Below are the code and all the weights of a small trained network. Each question names an input and a target symbol and asks about switching units off, where a switched-off unit gives its printed mean instead of its output.

import numpy as np


def w(rows, s, z=0):
    codes = np.array(rows[::2]) - 128.0
    scale = np.full(codes.shape[1], s)
    scale[-1] = z or s
    return codes * scale


def f(y):
    return y / 2 * (1 + np.tanh(0.7978845608 * (y + 0.044715 * y**3)))


def softmax(a):
    e = np.exp(a - a.max(-1, keepdims=True))
    return e / e.sum(-1, keepdims=True)


def log_softmax(a):
    a = a - a.max(-1, keepdims=True)
    return a - np.log(np.exp(a).sum(-1, keepdims=True))


def net(x, mask):
    ids = ['ΛΣαβδεηθτ'.index(c) for c in x.split()]
    T = len(ids)
    res = E[ids] + P[:T]
    u = 0
    for l in range(2):
        q, k, v = (res @ M[l].T for M in (Q, K, V))
        z = softmax(np.where(np.tri(T) > 0, q @ k.T / 4**0.5, -1e9)) @ v
        res = res + np.where(mask[u], z, O[l][:, -1]) @ O[l][:, :-1]
        u += 1
        y = f(res @ A[l][:, :-1].T + A[l][:, -1])
        res = res + np.where(mask[u : u + 4], y, B[l][:, -1]) @ B[l][:, :-1]
        u += 4
    return log_softmax(res[-1] @ U[:, :-1].T + U[:, -1])


Q, K, V, O, A, B = {}, {}, {}, {}, {}, {}
E = w([
[181,90,31],'Λ',
[125,236,160],'Σ',
[77,210,77],'α',
[54,58,213],'β',
[48,100,169],'δ',
[248,155,103],'ε',
[26,47,116],'η',
[215,186,168],'θ',
[139,218,105],'τ',
],0.014)
P = w([
[120,252,107],'0',
[120,210,125],'1',
[112,193,129],'2',
[106,181,132],'3',
[110,168,134],'4',
[110,161,138],'5',
[112,156,139],'6',
[109,150,139],'7',
[108,146,141],'8',
[109,143,141],'9',
[109,141,141],'10',
[109,137,142],'11',
[107,133,143],'12',
],0.013)
Q[0] = w([
[190,180,152],'L0H0',
[13,227,105],'L0H0',
[55,70,59],'L0H0',
[118,164,231],'L0H0',
],0.011)
K[0] = w([
[188,186,164],'L0H0',
[2,215,107],'L0H0',
[77,75,52],'L0H0',
[68,130,220],'L0H0',
],0.0095)
V[0] = w([
[165,72,55],'L0H0',
[11,87,32],'L0H0',
[86,123,124],'L0H0',
[92,127,254],'L0H0',
],0.0062)
O[0] = w([
[73,171,254,2],'L0H0',
[246,234,169,151],'L0H0',
[163,165,112,159],'L0H0',
[83,242,24,203],'L0H0',
],0.0044,0.0039)
A[0] = w([
[169,138,197,83],'L0N0',
[160,58,213,187],'L0N1',
[132,83,8,49],'L0N2',
[103,85,223,3],'L0N3',
],0.016,0.005)
B[0] = w([
[111,253,134,47],'L0N0',
[136,97,192,247],'L0N1',
[141,178,160,196],'L0N2',
[134,172,70,225],'L0N3',
],0.026,0.0013)
Q[1] = w([
[115,149,134],'L1H0',
[171,4,231],'L1H0',
[120,83,187],'L1H0',
[202,62,115],'L1H0',
],0.013)
K[1] = w([
[117,141,124],'L1H0',
[123,7,172],'L1H0',
[107,71,96],'L1H0',
[169,111,233],'L1H0',
],0.015)
V[1] = w([
[3,187,192],'L1H0',
[216,55,60],'L1H0',
[135,205,54],'L1H0',
[218,35,60],'L1H0',
],0.0051)
O[1] = w([
[182,86,2,229],'L1H0',
[97,174,242,31],'L1H0',
[166,21,230,254],'L1H0',
[93,193,243,6],'L1H0',
],0.006,0.0027)
A[1] = w([
[2,204,141,199],'L1N0',
[227,233,80,1],'L1N1',
[35,77,217,108],'L1N2',
[215,236,61,120],'L1N3',
],0.025,0.009)
B[1] = w([
[67,103,209,178],'L1N0',
[2,94,182,199],'L1N1',
[146,186,49,177],'L1N2',
[182,154,144,245],'L1N3',
],0.029,0.012)
U = w([
[145,147,122,129],'Λ',
[233,232,141,194],'Σ',
[254,124,193,251],'α',
[148,176,241,103],'β',
[64,207,133,39],'δ',
[115,201,140,58],'ε',
[110,226,151,20],'η',
[67,39,106,155],'θ',
[124,214,123,94],'τ',
],0.008,0.013)

Each question gives the input, a string of symbols that net reads in full, and the target symbol t.
The units are the heads (4 rows each of Q, K, V and O) and the neurons (one row each of A and B). Each row of codes is followed by its name. A weight is (code - 128) times the scale printed after its matrix; where a second scale follows, it is the last column's (O, A, B and U).
mask holds one flag per unit, layer by layer, with each layer's heads first. A switched-off unit (its flag False) gives its mean, the last column of its rows in O or B, instead of its output. The means were averaged over made-up inputs and are rounded, as every weight is.
A unit's drop is (log p(t) with every unit on - log p(t) with that unit switched off) / (log p(t) with every unit on - log p(t) with every unit switched off).
The circuit of an input: a set's keep is (log p(t) with only the set's units on - log p(t) with every unit switched off) / (log p(t) with every unit on - log p(t) with every unit switched off). Starting from all 10 units, units are removed one at a time, each time the one whose removal leaves the highest keep (on an exact tie, the one counted first), for as long as the keep stays at least 0.8.
circuit, biggest first: the units of the circuit, biggest drop first
most important unit: the unit with the biggest drop
top k neurons: the k neurons with the biggest drops, biggest first
k most important neurons of layer l: the k neurons of layer l with the biggest drops, biggest first
input β ε Λ δ Λ Λ Λ β η, target δ: top 4 neurons : [L1N2, L1N0, L1N3, L0N3]
input β α β β Λ α β β τ τ β α α, target Σ: circuit, biggest first : [L1H0, L1N1]
input α Σ β, target Σ: top 3 neurons : [L1N1, L0N3, L1N0]
input β α β δ Λ β α β η β Λ Λ, target Σ: 2 most important neurons of layer 0 : [L0N3, L0N1]
input β δ α Σ τ β η β α δ Λ Σ, target α: 2 most important neurons of layer 1 : [L1N3, L1N2]
input Λ α Λ Λ β Λ β, target δ: top 4 neurons : [L0N1, L1N2, L1N0, L0N3]
input ε Λ β ε Λ θ, target β: top 2 neurons : [L0N0, L1N0]
input β β Σ β, target θ: top 2 neurons : [L1N3, L0N3]
input τ τ β Σ ε ε Σ, target α: top 2 neurons : [L1N1, L1N2]
input β ε Λ β ε Σ θ, target β: top 4 neurons : [L0N0, L1N1, L1N3, L1N2]
input α α Λ ε δ, target Σ: top 3 neurons : [L1N1, L1N2, L0N2]
input Λ θ β τ δ ε, target β: circuit, biggest first : [L1N1, L1N3]
input β Λ θ ε δ, target δ: top 4 neurons : [L1N2, L1N0, L1N3, L0N1]
input β ε δ, target θ: 2 most important neurons of layer 1 : [L1N3, L1N0]
input Λ α β β α β τ α ε β Σ, target β: top 2 neurons : [L1N3, L1N1]
input β β α ε Λ β Σ, target β: top 4 neurons : [L1N1, L1N3, L0N0, L1N2]
input β β Σ β β ε τ α τ Σ Λ Λ Λ, target Σ: top 3 neurons : [L0N1, L1N1, L1N2]
input Λ Λ η, target δ: circuit, biggest first : [L1N2, L1N0, L1H0]
input Λ β τ η β β θ α, target β: circuit, biggest first : [L1N0]
input β β δ, target θ: most important unit : L1N3
input α τ Σ Λ Λ Σ τ Λ α, target α: most important unit : L1N1
input Λ β β τ τ, target α: 3 most important neurons of layer 1 : [L1N3, L1N2, L1N0]
input δ β α τ β β θ α θ α, target Σ: 3 most important neurons of layer 1 : [L1N1, L1N0, L1N3]
